Each row of numbers stands for one object and depends on some of the facts below. Use the named rows to name the rest.

Facts:
β: is of sort; σ: points at; Ψ: is directly part of
batrel: σ skopi
batun: β 546; Ψ pabro
befla: β 546; Ψ bretril
bevuk: β 706; σ tramu,tiklen,skopi; Ψ tramu
biflakim: β 546; Ψ sipadam
bisko: β 230; σ gidre,didrum,fosobrur,drenes; Ψ kledru
brifi: β 546; Ψ tromunuk
bruban: β 546; Ψ bego
brupe: β 855; Ψ bepo
busulum: β 706; σ stusur; Ψ dufa
daklo: β 546; Ψ mifi
degrir: β 546; Ψ kebruk
didrum: β 546; σ plaku,fosobrur; Ψ batrel
drenes: β 546; σ zusta; Ψ bretril
femeplar: β 855; σ skopi; Ψ kledru
fikes: σ skopi
fikli: β 706; Ψ bretril
fisu: β 855; Ψ grapli
flamuvem: β 855; Ψ pabro
flasten: β 546; Ψ kugra
flelir: σ mifi
flifon: β 706; Ψ kugra
fluga: β 855; Ψ bozas
fofas: β 706; Ψ grapli
fosobrur: β 855; σ stalike,tromem,skopi; Ψ skibrem
garur: β 706; Ψ sivu
gerek: β 855; Ψ kledru
gidre: β 546; σ skopi,zaflaplal; Ψ sipadam
giklu: β 706; σ klestem,tiklen; Ψ klokla
gisan: β 230; σ klizek,sedu; Ψ nefun
goplos: β 546; Ψ nefun
grapli: σ tiklen
grofes: β 706; Ψ batrel
gruza: β 546; σ ladrek,zusta,sedu,skopi; Ψ trazas
guklok: β 546; σ klestem; Ψ klokla
kagik: β 706; σ sipadam,stusur; Ψ pabro
kanes: β 546; Ψ batrel
kebruk: σ bevuk
klaklol: β 546; Ψ bepo
kledru: σ klestem
klestem: β 546; σ skopi; Ψ dizim
klime: β 230; Ψ trazas
klizek: β 546; σ skopi,drenes,stibin; Ψ bepo
klokla: σ mame,zusta
kufol: β 855; Ψ stustel
ladrek: β 706; σ klizek; Ψ flutrel
legon: β 230; σ ladrek,skopi,busulum; Ψ trazas
lobrol: β 855; Ψ bego
lofir: β 706; Ψ bretril
lubun: β 546; Ψ grapli
lunom: β 546; Ψ dufa
luser: β 706; Ψ bepo
mame: β 546; σ fosobrur; Ψ kururem
mifi: σ stusur
mudo: β 546; σ tiklen; Ψ bego
nalal: β 855; σ skopi; Ψ kledru
nebre: β 855; Ψ zunam
nenom: β 855; σ femeplar,zaflaplal; Ψ fikes
nete: β 230; σ didrum,guklok; Ψ flutrel
nifal: β 706; Ψ steda
nodam: β 706; Ψ klopli
pesku: β 546; Ψ gidri
plagrori: β 706; Ψ trazas
plaku: β 546; σ guklok,stibin; Ψ pabro
plazor: β 706; Ψ stustel
pleskidu: β 706; σ tramu,sedu,grapli; Ψ fuze
plisom: β 706; Ψ flazen
plobra: β 230; Ψ tramu
poplo: β 706; Ψ tromunuk
raklil: β 706; Ψ mifi
rarek: β 546; σ sedu; Ψ kugra
sadim: β 706; Ψ bozas
saflur: β 546; Ψ trazas
sedu: β 230; Ψ stustel
seplin: β 706; Ψ treva
situ: β 230; Ψ klopli
skefo: β 855; Ψ klokla
skistin: β 546; Ψ skibrem
skopi: β 855; Ψ grapli
skozar: β 546; Ψ rusto
sogon: β 546; σ lofir; Ψ fuze
stalike: β 706; σ klestem,stusur; Ψ gidri
steda: σ tramu
stibin: β 546; σ fosobrur,skopi; Ψ gidri
stupastun: β 230; σ ladrek,tromem,gruza,mudo; Ψ flutrel
stusur: β 546; σ tromem; Ψ batrel
tiklen: β 855; σ skopi; Ψ tramu
tovetrur: β 855; σ tramu,trazas,zusta,klestem,stibin; Ψ banel
tramu: σ klestem
tranotrir: β 230; Ψ grapli
trazas: σ klestem
trevastim: β 230; σ bevuk,femeplar,fosobrur,trazas; Ψ bepo
trobrer: β 706; Ψ pabro
tromem: β 546; σ skopi; Ψ bretril
tunol: β 855; Ψ steda
vamuk: β 855; Ψ tramu
vugor: β 706; Ψ klokla
zaflaplal: β 706; σ stusur; Ψ nefun
zeribrik: β 546; Ψ bozas
zifam: β 855; σ tovetrur,klestem; Ψ flelir
zuda: β 230; σ sipadam,fluga; Ψ gidri
zulan: β 546; Ψ klopli
zusta: β 546; Ψ grapli

Named rows:
pesku: -1.70  -0.75  -0.26  -0.27  -0.22  -0.35  -0.07  -0.22  0.25  -0.64  -0.15  -0.67  0.13  -0.13  -0.31  0.87  0.04  -0.35  -0.08  -0.37  -0.04  -0.19  -1.09  -0.09  0.39  -0.15  -0.06
klime: 1.40  -0.74  0.71  -0.51  -0.49  -0.38  -1.48  -0.14  -0.76  -0.36  -0.83  -0.55  -0.48  -0.18  -0.04  -1.76  -0.15  -0.25  -0.09  1.01  -0.05  -0.15  -0.71  -0.07  -0.60  -0.10  -0.05
didrum: -0.44  1.31  -0.22  -0.44  -0.51  0.92  -1.33  -0.14  -0.15  -0.44  -0.95  -0.09  0.65  -0.24  -0.41  1.44  0.18  -0.29  -0.12  -0.28  0.00  0.00  -0.06  -0.09  1.06  -0.17  -0.01
zulan: -1.45  -0.72  -0.27  -0.27  -0.17  -0.38  -0.04  -0.21  0.36  -0.65  0.01  -0.63  0.07  -0.15  -0.31  1.01  0.02  -0.32  -0.13  -0.33  -0.05  -0.14  -1.01  -0.09  0.37  -0.18  -0.06
steda: 2.93  1.65  0.32  0.01  -0.33  -0.43  -0.75  0.97  -0.82  0.46  1.94  0.76  -0.59  0.35  1.02  0.32  -0.25  0.78  -0.10  -0.34  -0.07  -0.02  0.34  -0.08  -0.33  0.12  -0.04
vamuk: -0.89  -0.77  -0.26  0.74  -0.39  -0.46  -1.53  -0.14  -0.21  0.16  -0.23  -0.52  -0.10  0.30  -0.39  -1.47  -0.14  -0.31  0.22  -0.10  -0.02  0.03  -0.69  -0.06  -0.26  -0.19  -0.03
kagik: -0.43  -0.72  -0.26  1.48  -0.38  4.15  4.86  -0.21  -0.96  0.46  -0.76  1.78  0.39  -0.07  1.94  -1.70  1.77  0.62  0.78  0.93  0.08  0.16  -0.42  0.59  0.58  0.03  0.06
fofas: 3.61  -0.69  -0.17  -0.48  -0.32  -0.42  -0.09  -0.15  3.88  -0.76  -0.89  0.66  0.23  -0.21  -0.10  1.96  -0.12  0.95  -0.12  2.38  0.26  1.23  -0.01  0.73  -0.10  -0.18  0.13
femeplar: -1.60  1.41  -0.25  0.72  -0.48  0.19  -1.36  -0.05  -0.81  1.05  -0.94  0.70  0.31  0.53  -0.38  -1.22  -0.12  -0.33  -0.10  -0.18  -0.04  -0.23  1.65  -0.09  -0.20  -0.16  -0.03
nebre: -0.55  -0.78  -0.27  0.76  -0.34  -0.46  -1.46  -0.14  -0.05  0.25  -0.08  -0.41  -0.18  0.23  -0.37  -1.32  -0.18  -0.36  0.21  -0.09  -0.03  -0.03  -0.60  -0.06  -0.28  -0.18  -0.04
bisko: 4.34  2.18  0.32  -0.21  -0.50  1.28  -0.88  -0.23  -0.75  0.82  -0.85  -0.43  -0.26  -0.22  -0.39  -1.30  -0.16  0.54  -0.07  0.41  0.06  -0.12  -0.98  -0.03  -0.28  0.16  0.24
gruza: -1.57  0.18  0.86  -0.40  -0.38  0.47  0.41  -0.23  -0.97  -0.35  -0.68  -0.46  -0.05  -0.18  0.07  -1.10  -0.17  -0.22  0.01  0.31  0.00  -0.02  -0.06  -0.08  -0.38  -0.09  -0.06
kugra: 1.72  -0.79  0.33  -0.19  0.85  -0.44  -0.05  0.30  0.42  0.03  2.11  -0.09  -0.61  -0.09  -0.09  0.45  -0.23  -0.17  0.04  -0.17  0.00  -0.22  -0.06  -0.08  -0.42  0.27  -0.03
grofes: -1.47  -0.71  -0.17  -0.07  0.52  -0.41  -1.15  -0.20  -0.60  -0.66  -0.86  -0.34  0.05  -0.19  0.04  -1.34  -0.23  -0.17  -0.06  -0.36  -0.08  0.10  -0.40  0.02  0.47  -0.18  0.07
tromem: -2.85  2.84  -0.23  -0.46  -0.39  1.53  -1.48  -0.21  -0.92  -0.72  -0.88  0.32  2.45  1.03  -0.39  3.56  -0.23  0.35  -0.13  -0.17  -0.02  -0.07  -0.96  -0.07  -0.11  0.00  0.03
tiklen: -2.89  1.41  -0.26  1.04  -0.47  -0.45  -0.91  0.14  -0.84  1.26  -0.91  0.40  0.22  1.10  -0.06  -1.33  -0.05  -0.33  -0.08  -0.38  -0.06  -0.22  2.02  -0.07  -0.25  -0.19  -0.07
flamuvem: -1.56  -0.68  -0.20  2.23  -0.04  0.53  0.80  0.04  1.17  0.81  -0.15  -0.29  -0.05  0.47  -0.11  -1.84  2.85  -0.31  0.89  0.94  0.04  0.33  -0.92  0.52  0.67  0.00  -0.03
saflur: -1.27  -0.66  0.54  -0.48  -0.50  -0.44  -1.46  -0.19  -0.65  -0.94  -0.94  -0.50  -0.04  -0.22  -0.15  -1.23  -0.23  -0.16  -0.12  0.43  -0.04  -0.15  -0.14  -0.08  -0.05  -0.05  -0.03
flazen: 1.80  -0.79  0.35  -0.22  0.89  -0.46  0.07  0.29  0.47  0.06  2.19  -0.04  -0.64  -0.09  -0.10  0.50  -0.23  -0.19  0.05  -0.23  0.00  -0.18  0.06  -0.08  -0.43  0.28  -0.02
tranotrir: 6.02  -0.76  -0.18  -0.50  -0.52  -0.46  0.92  -0.22  4.81  0.01  -0.85  0.45  -0.28  -0.21  -0.31  1.53  -0.18  1.34  -0.10  3.00  0.31  0.96  -0.99  0.30  -0.59  -0.16  0.03

Which object is each row?
No name comes twice in this set of rows, the named rows included.
-0.28  2.05  -0.15  -0.17  -0.24  -0.40  -0.57  0.89  -0.61  0.71  0.47  1.50  -0.34  0.42  1.12  0.45  -0.03  -0.27  -0.02  -0.42  -0.05  -0.14  2.90  -0.08  -0.21  0.23  -0.03 -> tramu
2.01  1.78  0.98  -0.47  -0.47  -0.46  -1.58  0.38  -0.92  -0.07  -0.80  -0.34  -0.44  -0.10  0.88  -1.07  -0.22  -0.23  -0.06  0.29  -0.04  -0.05  4.00  -0.08  -0.33  -0.18  -0.04 -> trazas
4.82  2.02  0.07  -0.43  -0.50  0.20  -1.53  -0.21  -0.62  0.45  -0.96  0.27  -0.21  -0.22  -0.35  -1.32  0.16  0.35  -0.10  0.20  0.03  -0.08  -1.01  -0.04  0.06  0.02  0.35 -> nete
-0.23  0.92  -0.15  -0.49  -0.47  -0.36  2.96  -0.08  5.07  0.00  -0.67  0.93  0.90  -0.20  -0.36  4.89  -0.21  -0.35  0.02  1.42  0.00  -0.20  2.48  0.15  0.17  -0.15  -0.07 -> zusta
-1.02  -0.66  0.79  -0.49  -0.46  -0.45  -1.48  -0.21  -0.97  -0.93  -0.80  -0.57  -0.15  -0.18  0.35  -1.75  -0.21  -0.17  -0.11  0.42  -0.06  -0.09  1.35  -0.06  -0.04  -0.09  -0.06 -> plagrori
-2.86  3.31  -0.24  -0.45  -0.07  0.99  -1.52  -0.22  -0.92  -0.82  -0.89  -0.46  2.30  0.52  -0.35  3.50  -0.21  0.20  -0.12  -0.21  -0.04  -0.19  -0.88  -0.08  0.27  0.22  -0.01 -> drenes
-2.88  0.06  -0.10  -0.44  1.50  -0.44  -1.52  -0.01  -0.80  -0.69  1.89  -0.03  0.49  0.58  -0.35  2.01  -0.22  1.12  0.18  -0.27  0.24  0.73  -0.92  -0.06  -0.52  0.71  -0.05 -> bretril
-1.80  -0.77  -0.26  0.50  -0.50  0.41  -0.15  -0.20  -0.88  0.78  0.01  1.90  0.31  1.08  -0.13  -1.16  -0.11  -0.30  0.39  -0.11  0.24  0.74  1.88  -0.07  -0.57  -0.14  -0.05 -> fluga
4.17  -0.76  -0.15  -0.19  -0.53  -0.45  -0.91  -0.11  4.52  -0.08  -0.96  0.39  0.02  0.10  -0.39  1.80  -0.14  0.33  -0.14  3.26  0.55  1.17  -0.40  0.56  -0.53  -0.18  -0.05 -> fisu
2.49  0.63  1.32  -0.46  -0.37  0.63  -0.17  -0.16  -0.93  0.63  -0.65  -0.54  -0.49  -0.21  0.25  -1.74  -0.18  -0.33  -0.05  1.43  -0.04  -0.13  -0.74  -0.09  -0.61  -0.13  -0.06 -> legon
-2.93  -0.21  -0.27  -0.39  -0.50  1.50  2.94  -0.22  -0.65  0.17  -0.96  1.26  0.91  0.09  0.07  1.62  0.17  -0.29  -0.11  -0.39  -0.05  -0.18  2.12  -0.05  0.01  -0.17  -0.05 -> stusur

Now the same objects, written a new way:
Some rows with their names:
zifam: -0.10  -1.16  -1.84  0.61  -0.04  1.13  -1.34  -0.82  -1.39  -1.01  -1.86  1.16  1.07
fikes: 1.37  -0.30  -2.95  -0.92  0.43  0.49  -1.16  3.46  -0.74  2.49  0.24  1.38  -1.02
nifal: 0.38  -0.28  1.32  -0.39  -0.21  -0.19  0.87  -1.54  0.73  -0.99  -0.54  -0.09  1.43
stusur: -0.68  0.48  0.46  -0.07  -0.67  -1.39  0.60  0.42  0.48  -0.52  0.32  -2.71  -2.23
trevastim: -1.10  -1.79  -4.89  2.40  1.05  2.48  -0.48  -1.53  -1.11  2.18  -1.52  0.60  1.80
sogon: -0.85  0.88  1.90  1.45  -0.05  0.58  0.82  -1.25  -1.47  -0.17  0.01  0.28  0.08
bevuk: 0.84  -1.55  -2.97  0.45  -0.11  0.41  0.18  -0.57  0.37  -0.62  -1.09  -0.70  2.99
flasten: -0.79  0.84  1.75  1.14  -0.24  0.03  0.92  -1.34  -0.48  -0.60  0.36  -0.52  -0.22
guklok: 1.03  -0.50  -0.55  0.38  -1.14  0.00  0.27  -1.89  1.04  -0.85  -0.45  -0.63  -0.27
daklo: -0.72  0.84  1.73  1.09  -0.29  -0.01  0.89  -1.31  -0.52  -0.51  0.38  -0.42  -0.28
poplo: 0.38  -0.26  1.37  -0.40  -0.22  -0.24  0.93  -1.59  0.72  -0.97  -0.57  -0.01  1.48
nodam: 0.35  -0.29  1.35  -0.35  -0.28  -0.19  0.96  -1.57  0.75  -1.04  -0.65  -0.13  1.52
batun: -2.68  0.63  6.71  1.57  -1.08  -0.12  -0.02  -1.50  -2.03  -4.30  0.99  -1.61  0.20
sedu: -1.54  -1.86  -3.59  1.26  -0.33  -0.51  0.74  -0.51  2.28  -0.33  1.87  -2.60  2.68
didrum: 1.26  -0.87  0.13  0.06  -1.45  0.23  0.37  -1.58  0.07  -0.26  -0.81  0.11  -0.28
plagrori: -0.73  0.40  0.59  -0.22  -1.22  -0.19  2.64  -1.67  0.88  -1.97  1.36  0.90  3.14
fisu: 1.70  0.07  1.52  -2.44  0.44  -2.83  -1.89  1.06  0.16  0.38  -0.61  -0.44  -0.18
flelir: 0.04  1.38  -0.36  -1.20  1.25  -0.03  -1.26  3.72  -1.21  2.28  0.38  1.00  -3.37
luser: 0.93  -0.56  -0.29  -0.12  0.15  0.52  1.07  -2.22  1.26  0.13  -1.48  0.03  1.13
trazas: 0.86  0.65  -3.95  -1.06  -0.38  -0.15  -0.04  2.31  2.00  0.21  2.35  1.33  -0.26

Rows to name:
No name comes twice in this set of rows, the named rows included.
0.27  -0.08  -0.02  -1.02  1.23  -2.61  -1.22  0.46  1.24  1.90  1.00  -1.46  0.85 -> tranotrir
0.38  -0.59  -0.32  0.49  -0.86  0.19  0.39  -0.12  -1.33  0.48  -0.65  -0.34  -0.30 -> gidre
-0.45  -0.55  -1.97  1.65  -0.37  0.23  0.57  0.35  -1.03  0.10  0.19  -1.36  1.24 -> mudo
0.19  1.24  -0.52  -1.52  0.91  -0.61  -1.10  3.80  -0.21  1.88  0.68  0.17  -3.75 -> mifi
-3.02  -0.17  6.74  0.44  -1.06  -0.05  -1.08  -1.51  -2.06  -5.48  -0.04  -0.74  0.41 -> flamuvem
-0.97  -2.02  -1.68  1.16  -0.21  1.82  -0.30  -1.46  -1.78  1.30  -0.96  1.22  1.81 -> bisko
-0.75  -0.71  -0.11  -0.08  -0.11  0.76  -1.06  0.19  -2.52  -0.32  -1.87  0.96  -0.23 -> nenom
-0.75  -0.90  4.60  0.87  -2.07  0.27  -0.66  -1.65  -1.95  -3.77  -0.25  -0.73  0.54 -> plaku
-0.52  -1.27  -2.46  0.28  -0.52  -0.27  -0.55  -0.11  0.76  -1.90  -0.38  -1.44  1.18 -> tiklen
0.81  -0.34  -2.08  0.40  -0.85  -1.14  0.23  -0.92  2.55  -1.26  0.51  -2.32  -0.35 -> klestem
0.38  -1.56  -3.30  1.43  0.38  1.30  0.17  -0.03  -1.52  0.25  -1.29  0.29  4.32 -> pleskidu
-1.84  -2.09  -3.17  2.16  0.19  1.65  0.10  -0.42  -1.75  1.30  0.18  0.10  3.50 -> gisan
3.06  -0.26  0.98  -2.69  0.42  -3.10  -0.66  0.72  1.38  1.11  -0.52  -0.94  1.39 -> fofas

